Each row comes from the steps of one path. Every step used is in the known rows, and no mark comes twice. Write the path behind each row, first mark first.
Each row is shifted at random along 8 fixed directions that mean nothing.
Known rows:
l -> u -> n -> q -> a -> v -> z -> p: [-109  132  354 -365  109  -93  -86  149  -28 -135   95  243   33  167
 -104   83  107  205  180   14  -33  172 -168 -188 -187 -312  179   52
   77 -315  108 -290  161 -135 -128  180    4  127 -245 -276   -8  120
 -382  -12   46  185   12   16 -218  -63   31   -1   25   73 -175  -84
  -96 -191  307  304  130  -92]
v -> f -> u -> l -> n: [-100   15 -106  -25 -207  244  -62 -116  -21   12   -4   -7   -6  111
  210  236   16 -164  189   25   42 -103  -69   23 -272  -83   46   38
  -76    1  -10  115   21  -16  -31  -12 -165  -18 -234 -223   66   41
   71  141   64  195   54  -16   41 -130  -66   70 -137   69 -109   43
 -293    9  192  110  114  285]
z -> p -> u -> n -> q: [-164  -40 -211 -232   81   52  166   83    6 -235  -59  -43  230   35
  293   96  104 -158  554   13  -59 -102 -188  125  -64 -306   73 -308
  -89  -80   40 -111   94   81   21 -178  266  -44 -211 -191 -150  169
 -197  239 -113  238   27   17   23    0 -185  141   -8  306 -146 -319
 -176  -31  105  366  384 -221]
z -> f -> u -> l -> n -> q -> a -> v: [ -47  -34 -307  -41   53  171   95 -220  112  285    3 -118  -67 -174
  131  213  -20 -301   54  -66   -5  277  -40   38  266   14   27  -48
 -139 -112 -107  -33  455  188  181 -112  -83  157   49 -233 -230  208
  251   93 -237   50 -105  206 -310 -101  -99  132 -285   50  194 -254
  -25 -201   55  -19   50 -302]
f -> u -> n -> q -> a -> z -> p -> v: [-190  -67   64 -137   93  -20    6  212 -218  -13  -46  -58 -124   63
 -136  125  145 -139  379 -104  129  -40   38  -89  128   -2  286  -81
   45 -235 -122  -81  185  134 -123   20   18  235  -94 -119   59  251
 -106   76  -76   72  163  -92 -191  121  -78    0 -116  -51   31 -186
 -312   -3  196   99  243 -135]
f -> u -> l -> n -> q -> a -> z: [-114  -37 -197  -39  -52  210   77 -280  200  214  123 -113  -41  -95
  -37   30  -30 -293  126 -219  116  389  -45 -186  201   -1    7  100
  -54    6  -63  -91  235   39  128   54 -294   74 -102 -233   22  143
   79  -90 -323   61 -119  111 -302  -49 -126   87 -604  -45  -47 -223
  199 -207   44 -237   -8  -40]
v -> u -> l -> f -> z -> a: [ -32   28  106 -146 -201  198   13  -57  161   -2  -11  100  132   -4
  -48   47  -25  -21   72  150   -4  323 -219   22 -262 -214   19  143
 -206  168  -40  171   70 -115  182   -5  -89 -158 -154 -191  -31  -64
  -46  159 -197   83   40  -13  -31  -93 -139  -36 -184  242 -122  342
 -222  182  -26 -212  -22  223]
f -> p -> l -> u: [  60   36  -78  -14  -84  213  242 -228  242   93  126   70  126   90
  213   65  -95 -225  352 -163  108  121 -151   -2  -79   36 -247 -175
 -342   25 -214 -143  212 -194  223 -204  183 -126 -120 -152   22  269
    9  -14  -37  243  114  290  104   73 -221  -26 -102  207  -22  -10
 -180  -78   14 -132  104 -153]
a -> f -> p -> v -> q: [ -87 -133  -36 -106  -93   66   48  -54  129   22  -22  -43  -17  -64
   -4   88   25 -230  138 -212  -19  197  -44 -169   50 -151 -108  -83
 -311 -170 -139  -67  298 -133  179  -30 -160  -42   12  -30  -61   13
  160  203 -137  254  -10  339  151  -19 -311   30 -253   95  -96 -175
 -246   46   58   10  132 -144]
z -> p -> f -> l -> u -> n -> q: [  -8  191  -28   38  122  131  -14   60  -15 -220  -73   68  174  -77
  -82   87   18 -156  201   93  121  176 -116 -175 -155 -192  -53   92
 -244    7   78  -25  127 -203  -49   56 -160 -136   11 -203  113  -49
  -22  172 -210  165 -100  -90  -34  131 -122 -125 -244   83 -193  -74
  129 -101    1  114  269  -46]
f -> p -> l -> n -> q -> a -> v: [ -37   63   20 -172   17   80   40 -224  146   -7   46  128  132  161
  151  304  -74   28   -4 -129   93  185   71  -97  131  -13 -170 -177
 -224  -28 -196 -162  261   50  -16  -65  -17  103 -108 -161   32  335
  145  -37  -77  266 -120  316   22  -88 -187  180  -78   93  125 -130
   57 -154   10   40   75 -170]
a -> f -> p -> l -> u -> n: [-236  -48 -149 -115   47   19  358    4  120   77  115 -202  -73  -13
   72  -84   -3  -93  555  -53  -33   -4 -168   99    4    6   30 -266
 -247 -386  156 -108  241 -119  119   88   87  101 -233 -188  105  205
   23  -15  139  152  168  213   63   33  -33  109   -4  -50 -193 -273
 -142  -97  182  302   41  -94]
n -> q -> a -> z -> f -> p: [-250  -15   56   72  -39  185  179  -72 -117  -54   11  -17   53  172
  -66  -54   57 -261  172 -441   40   44  130   63   93  -55  302   44
 -142 -291  -15  -64   25   -9  -63   46  -92   26 -339  -26 -240  165
  -49  -88 -219   62  -25 -113  121   12 -184  -68 -196   38  -91 -208
 -314  180 -138   78 -274 -116]
a -> f -> l -> n -> q: [ -92 -170 -102   57 -261  268  -75  -79  140   54   91 -141  -15  196
 -228   74  -47 -253  398 -318  -85  240   82   10  -86  -78  -50  -78
    8 -180  -30 -195  121  -90 -109  253   40    4 -313 -242 -144  119
  -88   87  -16   38   46  -86   88   87 -251    8 -426 -159 -246 -237
 -393   31 -115 -289  -82  161]
q -> n -> u -> l -> f -> p: [-215 -155 -177  153 -134  273   59  118  -70  223  -33   20   13   85
  160  223  222 -138  186 -121  145   68   78   43 -151 -136  111 -234
  -32    4 -179  279  -40   68 -112   71  -44   38 -125  -34  -63  234
  135   59   35  -31  -28 -182   50 -154   21   35   29   86   19 -172
 -484  204  -38  215   51   80]
l -> f -> u -> n -> q -> a: [ 164  -55  -45 -198 -330  148  294 -437  390  199  172  162   98   -6
  -41   27 -117 -132  163   42  -56  293 -156   20   70 -249 -269 -256
 -319  219    1 -213  118  113  349 -332 -131   61 -212  -44 -127  -24
  169    9 -329  286  -31  369 -216  -84   -4  280 -268  159    8 -151
  118 -130  125  -92   27 -151]
v -> u -> l -> n: [-155 -158 -250 -319 -249  254  103 -267  398  113   44 -120   88  -87
  554  331   48  -60  265   69 -139  234 -181  -15 -272 -128 -105 -239
 -194  -16 -264  -65  402  108  118 -191  167  -43  -79 -251   24  248
   48  330   90  136  100  286 -184 -184 -232  220  -70  370  121 -129
 -231 -378  264 -140  531  -68]
p -> l -> f -> u: [-153   90 -156   -3   37  271   69  207  -57  108 -143 -191   78 -120
  243  -23  180 -434  253 -102  134 -201 -201   93   73   -3   46 -128
 -236  -31 -110    6  120 -152   29  -54  239 -126 -138  -55   16  104
  175   14  -33  177  166  -97  216  117 -148  -57  -70  -90 -120 -205
 -320   91  182  219  -90  -75]
v -> z -> f -> p: [-208  -36  -32  226 -263  246  316  -46 -237   22  -38   64   42  203
 -152  -81  154 -155  325 -117 -164 -135   36  265 -182  167  206   55
  -90 -314  -13   -7  274  136  272 -107   15   46 -162  -21 -253   92
  230  115 -219   34  110   20  269   29 -289   21  197  349  127   42
 -609  195  -63   52 -100 -125]
a -> n -> q -> l -> f: [  -3 -164 -377   74  -67  316  -53  -24 -218  140 -244 -142  115 -193
  247  252  139 -228   75 -306   53 -181   55  171   46    2   50 -125
 -344  -82 -345    4 -119  129 -152  -17  -43  -17  123  113  -26   90
  369  276   49  106 -144 -159  181  124 -152 -292   -4   42   69 -636
 -308  164   36  197  200 -124]
l -> f -> p -> v -> n -> q: [  29 -113  -73  -93  -93   -4  184 -268  216  139  164  133   29   24
  -28   22 -119 -186   37  -36   28  150  -53  -70   36 -264 -215  -42
 -224   25  -28 -172  191  -33  261 -281 -314   64  -23   29  -17   25
  173   54 -291  315 -226  308  116   20   37  155 -176  153 -194 -134
  -18  -19 -135  -10   52  -53]
a -> n -> u -> l: [-140 -224 -260  -27   75  230 -148 -122   83   31  123 -156  -15 -269
  136  148  -23 -206  268 -138   -5   99  -28  -57  -98   35  -89  105
 -128  -39 -266   31  203  -55  -50  109 -350 -120   40 -295  106   16
   28  259  -65   54 -264  188 -169   -5 -228 -128 -324   83   15 -411
   34  -67  156   93  312  -43]
p -> u -> l -> f -> z -> a -> v -> q -> n: [ -67   99   82 -234  -38  194 -211  167   97   34  -47   19   -1   10
 -141  157   28    3   40   67  122  540 -165 -116   17 -236    6    5
  -88  -48 -182  263  240  -31  187  214 -110   24  152 -214 -113   71
   50  226 -212   83 -117 -120 -189 -186  -83  -27 -237  108   14   54
 -393   86    6 -130   54   -6]
z -> a -> n -> u: [  -8    7   23 -146  -16   73 -208  -18  -73 -247   86   40  113  -67
   55   13   42   -9  206  -50    9 -181 -124  106 -234 -124  -57  154
  -88  114 -140 -223  -11  -12  -29   26 -170   -1 -162 -377 -163  -97
   33   44   29  204 -185  178   74  -39 -224  -76   89  267  -54 -128
  118   61  162  265  197   54]
p -> u -> l -> n -> q -> f -> z -> a -> v: [-217  -35 -282 -358  297  -40    3 -189  -72  202  213 -398 -154  -24
  464  101 -119  -68  207   11  102  125 -229  229  298  -20  189 -143
  -66 -220  -49  -42  320  198   72  109   39  139  171 -395 -124  316
 -116  125  -87  195  -99  184 -229 -245   81  110   64  101   36 -387
  -59 -339  -10   64  225 -313]
v -> u -> l -> n -> q -> a -> f -> z: [-409  -58  194 -139  -42  208 -291  221   85   21  -69  -42  -80  -28
 -195  258  246  -76  -26   -7   52  350  126 -256 -166 -114  314  310
   18 -105   25  147   44  -98 -201  470 -332   26 -142 -226  245    8
  -43  117 -123  -49 -181 -243 -182  -66   11    2 -423 -132 -273   26
 -128   95  202   13   12  201]
z -> a -> n -> q -> f -> l -> u: [ 113   26  126   42 -124  153 -266 -110   26  -61   59   77   47  138
 -126  162 -117  -72  205 -158  225  131   63   15 -230  -36 -103  224
 -133   83 -235 -204 -182 -158 -277  124  -17    4 -104 -300 -160   48
 -169   61   75  182  -44 -136  -28   64  -39 -299 -137   84  -67  -74
 -316   53  -77 -244  154   77]
p -> v -> a -> n -> q: [  34 -175 -141 -299   -4   12  -42 -392  230   28  357 -177  -93   64
  159   94 -327  -98  299 -338  -68  -81 -116  103  103 -171 -210  -33
 -131 -139 -261 -298  305  134  -21 -169 -146   91 -239 -173 -123   61
 -108  168  -83  355 -106  398 -108   -9   16   69 -142  146  -63 -393
 -321  -77    6   -6  219  -58]
v -> q -> l -> f -> p -> z -> a -> n -> u: [-121   88 -141  -71  192    2  -59  198 -209  107  169 -139  -45    1
 -210 -277  -37 -250  358 -154  239  116 -132  267  -19  -12   -5  -47
   79 -338  -63 -151   50   59   12   53  -71  302 -185  -19 -301   24
   52  -56  -50   81  -44 -108  -57  -68   92 -143 -179   60  -28 -232
 -523   86  -90   47 -105   58]
p -> f -> u -> l -> n -> q -> a -> v -> z: [ -60  174 -106 -281  -91   99 -100  -67  -11  -14  -19  -50    2  -51
  202  256  -23  -46   15   51   83  208 -151 -144  146 -128 -110 -104
 -111  -93 -168   67  346  152  -18  -68  -50  -31  198  -47   71   74
  212  107  -55  155 -103  172 -143 -212 -121  188 -152   66  162  -51
   30 -162  310   95  223 -223]
f -> z -> p -> l -> u -> n -> q -> a: [  71   20  -22  -91  137  103  144  -69   42  -41  -67  154  172   16
  -65  101   37 -134  276   30  131  262  -50   52   55  -48  -73  -56
 -206   17 -102    9  214   -3  120  -40  -51  -15  -54 -130  139  223
  -23   66 -280  105  -25  -30 -165  120  -40  -48 -211  177  -40  -21
  -95  -34  -26  -63  244 -219]
f -> z -> p -> l -> n: [-161  123  -52   -1  264  206  -53  -10 -234 -217 -166  -18  162  -62
  382   81  201 -276   29  -37  206 -119  -44   69 -200   18  103  224
 -215   53  -57   66  163 -279  -93  140 -172 -102   19 -370  320  177
  106  117 -103  236  -80 -129  210   13 -256 -267  -15  115 -134  -18
   77 -133  -96  114  294   82]
l -> u -> n -> q -> f -> z -> p -> v -> a: [ -56   37  -73 -220  300 -189  261   98   62   43  149 -133   -1  187
 -178 -108   53  -40  317   48  157   83 -196  -29  218 -293  176 -109
  204 -312  239 -235  362   22   94   60 -132  171 -315 -225 -278  129
 -270  -62 -338  221  127  187 -140  -44  210  232  -80  255 -364  -68
 -194    6  -96  188  -65 -182]
a -> v -> f -> z -> p -> u -> n: [-103   74   49 -234   32   86   50  171   48 -293  113  -44  -30  151
 -417   15  -38 -120  397  142  -18  248 -191 -238    9 -185   81   20
   98 -369  167   11  333 -294  270  173 -319  -83  -76 -345  -66  -17
 -195  277 -357  133  110  202  -70  -57 -301   19 -441  114 -289  169
 -138  147   73  101    7    0]
u -> l -> f -> z -> p -> v -> n: [  39  -33   45 -284   66  -10   89 -165  157 -103  -17   61  129  -54
  313   77  -70   23  -22  254   74  212 -216    3 -261 -325  -59  -76
 -263  -25  -48  187  374 -182   58 -129 -319  -56   62 -198  177   96
   23  232  -46  282  -65  129  110  -93 -109   30    9  213 -133  192
   60 -122  -16  -35  250   34]
v -> f -> z -> a: [   2   12   93 -188 -156  198  -36 -324    1 -128  140  -10   65   77
   52   -3 -144 -151   42  -81  -58   89 -186  129 -174  -97  -58  244
 -263   -1  -84 -110  185 -171  210   -5 -228 -160 -185 -239   -5  -71
  -90  209 -245  204   80  150   48  -62 -231 -128 -182  203  -93  174
 -222  -58  -26 -150    3   57]
l -> n -> q -> a: [ 209 -108 -144  136 -260  207    7 -496  105  -14  114  268   99   54
   13   62  -79 -320  -18 -383  141   27    2    4   30 -160 -256   78
 -161  503 -168 -174 -141   30  176 -154 -369 -148 -138 -103 -152  -63
  162   -5 -303  343 -333  228   55  -95 -106   27 -374  133  -10 -225
  137  112 -279 -147   57   42]
f -> l -> u -> n: [  19  -16    8  -48 -262  240  153   37  192  -49  -83   75  222  225
   14  259  103  162  399   61 -127   37  -79  -76 -316 -107  -43 -412
 -157 -169  -14 -115  218   11  -34   61  315  -59 -218 -201  -63  237
  -30  227  174  103  322   57   48  104 -254  149  137  214   44  -72
 -212  -89  240   37  157   73]
p -> z -> f -> u -> l -> n -> q -> a -> v: [-306  210  -29 -376  280  -44  -82  283 -218  -53  -43 -181   22  129
  423  100   54  -99  279 -110   38 -114 -137  193   37 -116  309 -409
  142 -466  121  -29  258   79 -400   84  391  187 -342 -153 -216  331
 -176  -38  292  101  119 -156  -36 -199  101  250  100  -71   17 -199
 -222 -141  241  363 -110 -112]
z -> a -> f -> l -> u: [ 196    9  -52   69 -369  180   -7   56   23  -62 -148  -23  112   56
  -47  102   42  -59  288 -115  -21   49 -158  110 -169 -117  -46 -144
 -264   49 -213  -56   54  -42   29   58  381 -114  -43 -183 -328   57
  130   82  223   53  348  -45  286  114 -358 -161   98  132   12  134
 -357  196   56  -82   76   28]
v -> a -> z -> p -> l -> u: [ 174   96  -32   86  -55  102    5 -134 -128  -91   68    3    0  -45
  -67  -70  -11 -121  123 -209  215  -46 -108   30   36   76   86  372
 -230  143 -421   93   95   30  208  -19 -218  -24   80 -165  -15   -4
  235 -167 -132  174   16   58  184  145 -193 -345   33  281  -68   59
 -272  151  -22   -6  275  -33]
l -> f -> u -> n -> q: [  39    6   84    8 -270  220   25  -30  113   20   -3  278  161   45
 -382   89   51 -165  211   39  -12  231   34 -202 -139 -197 -117   74
 -132  227   98 -126 -153 -148  150  -35 -204  -58 -220  -92   67 -155
   29   48 -329  173 -152   51  -36  102 -116   24 -429   64 -281  -70
   63  159   62  -16  -45  172]
v -> f -> p -> z -> a: [-312  197  107 -132   53    0   45   20 -230 -132  159  -91  -28   92
  -17 -188  -73 -146  184  -48  -11  -56 -179  143 -168  137  141  175
  -61 -267   57 -233  258 -141   88   44  -43   91 -287 -140  -40  -14
  -64   73 -153  176  184   53  132  -45  -71  -33  -48  120    9  148
 -272 -164    8  127  -88    1]
u -> n -> q -> a -> f -> z -> p -> l: [ -27 -172 -200 -298  156  -11  263 -377  147 -141   86 -163  120 -155
  224 -100 -210 -286  281 -157   38  201 -186  276  202 -250 -198 -166
 -378  -99   23   65  264  -97   36  -95 -207  -88 -205 -108  105  138
  -74  100 -210  210  -16  203  -68 -123 -133   70 -352   38 -155 -221
   -3  -73  -98   18  183 -295]
u -> n -> q -> l -> f -> p -> z: [  -1  -88 -166  -41  -73   99  165 -271 -157  118  102   97  145  -28
  102  129 -176 -137  109 -124  132  131   54  102 -113   62 -141 -223
 -331   58 -164   23  -70   39   -3 -132 -126   13   78  239  252  108
  127  177  -62  167  -95  121   46  -12   -9 -123 -159  123  147 -321
 -108  -74 -151  -35  219  -57]

Write each row's path:
[  87   52 -220   33  -75  170  -26 -155 -268 -107 -183   72  209 -101
   30  241   51 -102 -217  -36 -148  -29    9   23    9 -107    8  147
 -199 -125  -23  105  318  151   89   35 -266  -91  286  -45 -163  -18
  520  136 -197   56 -209  162  274  -42 -277  -20   78  319   52 -207
   41   42  -68  190  173 -120] => a -> v -> z -> f -> l -> n -> q
[ 136  105  -35 -215  129   34  152  -23 -114 -252 -218  243  410   49
  183  171   99  100  244  158  -10   -9 -115  120 -119 -212  -56 -165
 -325   25   60  115   60    7   51 -113    3  -93  -74 -116  167  176
   79   42 -124  189  -77   37  173   91 -132   52  190  451 -230   16
  165   62   84  227  362 -131] => f -> z -> p -> l -> u -> n -> q
[-168  -13  -91  -63 -144   67  170 -177  148  115  245 -100 -178  116
   78  -28   -3 -242  278 -175   89   31  -65   87  120 -111  101 -141
 -151  -19   45 -166   31  124  209   -3 -106  196 -101 -210 -213   92
  190 -110 -132  297 -130  205   59 -135   55  165 -101  -19 -117 -238
  -24    8    4  188   17 -113] => l -> n -> q -> a -> f -> p -> u
[-153   75  -74  -76  279 -102  -20   63 -163  212  335 -116 -174 -161
 -183 -215 -195 -170  158  -14   99  362 -217  -12  131  107   61   97
   29 -129  -31  -44  309 -132  180  173 -191   85   77 -224  -74   -2
  -62  -78 -198    8  -86  220 -138  -77    7 -136 -289  -85   26  -61
   48 -101 -132   41 -132  -35] => n -> u -> l -> f -> p -> z -> a -> v
[ -14    1   63  -43  -49  180  -38 -100   84   63   23  135   67 -111
  -92  138  -73 -302  101   -8  223  111   29  -35   33  -59 -155   65
 -285  299 -151   45  -75  -27    0  -64 -180  -53 -111   35  269  -26
   76   19 -187  223 -169  -19 -135   72   98  -41 -390 -160  -26 -215
 -144   63   90   72   57    4] => p -> l -> f -> u -> n -> q -> a
[ -58   73  264 -194  -26  120 -103  137  -22  103  179  -27  -64  184
 -297  -79   -8   46   19  -54  127   28 -299   39  -98 -127  179   78
   -6 -168   40  -62   49 -150  124  168  -76   78 -296 -237 -223   64
 -174  -16  -38  127  147   46  -42  -98  -95    7   23   27 -160  201
 -359  255   55 -134 -432  160] => q -> l -> f -> z -> a -> v -> u
[ -49 -151  -84 -250 -113  129  -46  -39  247  182   44  -11  -14  -34
  123  216  -62 -133   79 -217  -18  264 -182  -89  181 -360    3 -216
 -142  -46 -205  103   51   28  -45  -74   46 -134 -187   38 -229   99
 -118  138  -51  111  -14   76 -172 -166    8  127 -309  -30  -68 -239
 -427  191  108   30  -38  -90] => n -> q -> a -> v -> u -> l -> f
[-412  179   79   65  132  171   68  208  123  -20  -10   26   60  131
 -117  168   98 -165  230  128  156  289  128 -101 -147   15  334   44
   83 -129  109  -11  269   98    6  178  -75  170 -238 -280 -147  176
  -52    6 -241   78 -239 -157 -101  -18   38  149 -307   -5   -8  -39
 -173    8  -48  213 -182  -41] => z -> f -> p -> u -> l -> n -> q -> a
[-172  177  -16 -251   19   42  292   31  222 -193   20  -40  183   40
  179   86 -101  -49  148  101   41  215 -271  -98    9 -254   43 -285
 -108 -322   47  154  538  -30  139 -103   82 -148  -49 -100 -343  166
  -15   95  -81  157  104  350   69 -290 -286  268 -101  261  155  136
 -119   99  133  329 -165 -335] => q -> a -> v -> z -> f -> p -> u -> l
[-126   31  -52  125   53  253 -222   27 -109  -23  -24   45 -111  -14
 -231  249   25 -395   63   70  269  392  125 -134  -35   35  207  441
   24  119 -197  277  104    3  104  220 -520  -30  204 -213  155  -11
   47  242 -479   31 -272 -300 -195   21   35 -295 -639  -41  -68  100
 -349  130 -169 -105  243   72] => v -> f -> z -> p -> u -> l -> n -> q -> a
[-190  139  -56  -98    6   85  163 -233   15  -46   69  102  105  -19
  317  181  -69 -129    9  163  106  128  -27  110 -179 -125  132   73
 -190   30    7  183  243  264  134 -115 -222   59  105  -81  -41   78
  219   19 -173  203 -324  105    6 -225  112  114   -4  285  127  -64
  -67  -82  -14  304  205 -152] => v -> z -> f -> p -> u -> l -> n -> q -> a
[  70 -100 -180  -59  317  -37  -90   14 -203  -70 -149   31   10 -190
   86  110  115  -57    3   37  150  -62  -93  112  148 -147   46  -16
 -169  -81 -150  400  280  280   58  -33 -610   79  200 -119 -116   26
  393  190 -256  179 -292  124  -61 -133  -22   63   69  303  100 -142
  -20  249   55  265  350 -138] => f -> z -> p -> v -> q -> a -> n -> u -> l
[ -44 -106    2  -89 -121   40  -67   15  -15 -272  -32   73   19 -116
  -14  140   34 -226  273  -52  136   53   -7   -9  -63 -239   54   19
 -222  239 -179   78 -145    0  -15   -2 -141  -81   60 -115   -7  -92
   -7  192  -75  227 -150   -1   22  -31 -146 -133 -242   43  -56 -186
 -119  201   71  278  414 -160] => z -> p -> u -> n -> q -> a -> f
[ -22  -93 -199  -28 -103  174   47 -166 -184  -42  -10 -132  154  -17
   22  219  -43 -162   73 -219  159 -182  115  143   12 -137  134  117
 -199  -72 -189  176  -67  297 -133 -107 -112   81 -128  105  -34   78
  102   56  -22   42   44  -38  -54   -6 -128 -113  -51  269    8 -267
 -450  194   92  209  133    4] => v -> a -> z -> f -> u -> n -> q -> l
[ 178  153  129 -179   68  -94 -129 -115  -77 -113  139  316  124   46
 -114  120 -232   46   39  -96  308  299 -122 -163 -221 -124 -290   39
 -200   57 -130  -91  -63 -219    8  -19  -72   44   75  -59   95   70
 -169  107  113  271  -11  237 -175 -144  -98 -230 -203  224  120   47
  -59 -101  -44  -93  249  106] => f -> p -> z -> a -> v -> q -> l -> u -> n
[ -52  115 -152 -173  233  -56 -238  138 -359 -106   12  -76   53 -263
 -316   96 -155 -268  -58   -4  211   19 -140 -125  146   35  -88  268
   -4  -66  -16  -50  111  -92  -10   70 -286   12   76   57  122 -107
   12  168 -212   42  -23  127 -182  -13  -70 -102 -483    6   29  -95
   18   15  116  200   34 -100] => p -> z -> a -> v -> f -> u -> n -> q -> l
[-208   48  -52 -440   73  207   29 -123  285  125  -85 -218  178 -225
  155  200  -34  136  141  253 -286  736  -73    0  -89  -18   16   29
 -346 -366 -118 -218  599  -13   59  150   15  139   31 -357  157  146
   43  326 -250  -25  -67   12 -285   96 -221 -114 -266  154   10 -161
  107 -521  182 -187  222 -191] => u -> l -> f -> z -> a -> n -> q
[ -79  129  198 -338  251    3  177 -108  218 -190  181  -10  156   85
  157 -119  -57  -53  313  157  266  228 -253  -38 -226 -134  -55  -60
 -126 -131  141 -152  263 -451    6   98 -177  -79 -301 -417  166  179
 -399  -41  -58  319   56  221  -77 -119  -53   49 -150  172 -309   64
  114 -279   56  -42   76 -156] => q -> f -> z -> p -> l -> u -> n
[ 146  -94 -234 -133 -172  -76  180 -463  108   11  175   41   99  305
  445  280 -175  -97   43 -228  257 -130   50   74   85 -338 -207 -264
 -121  208 -222 -131   -3  207  -82 -344  -25   34 -147    3 -261  185
   55  -21  -13  469   -7  442  213 -287   58  199   90  399  -22 -139
 -309   63 -285   95  257  -23] => l -> n -> q -> f -> p -> v -> a
[ -36  146 -155   17   24  123 -103   50 -265 -173 -110  124  202  -24
  116   73  -28 -361  232  -79  135   -5   15  108 -198  -40   11   31
   20  146   39  157  -56  -58 -135  -58  -44 -105 -115  -46  -19  -16
   55   12  -57   91 -216 -143  160  -49  -54  -23 -292  166 -118    3
  -19  164 -108   38   84  116] => p -> z -> f -> u -> l -> n -> q
[  82   55  -74  -65 -105  168 -106   44  115 -340  130  -33  122  112
 -466 -105 -241 -100  577    9  132  398 -122   -2  -60 -100 -305  -10
  113  -18  -99   64  180 -128   73   81 -261 -224 -184 -290 -167 -116
 -179  143 -235   -4 -163   92  -55  -49 -371   19 -590  145 -122  290
  -69  385 -148 -320 -121  128] => p -> f -> z -> a -> n -> u -> l
[-392  -98 -205  -56  301   24    0  190 -271  195  -58 -228 -173   68
   43   70  302  -88  166  -30   56    6  -56   85  196  -21  469   99
  187 -436  154  140  168   77  -70  213 -212  226 -104 -332 -158  282
  -27   97 -253   12  -24 -140 -167 -191   52  144   49  169 -226 -171
 -322   35  -15   99   92 -107] => a -> v -> u -> l -> n -> q -> f -> z -> p
[-126 -104  -36   35  -17   28   28 -101  173  105  216  206  -59  198
 -244  169 -155 -158  280  -63  128  173    7 -199 -125 -127  -79   76
  129   96   97   30   67    0   99  -74 -347   57 -292 -154    2  109
 -139   26 -250  183 -258  232 -111  -83   98  278 -441  122 -236   71
 -197  239 -216 -175   -3  282] => f -> p -> v -> u -> l -> n -> q
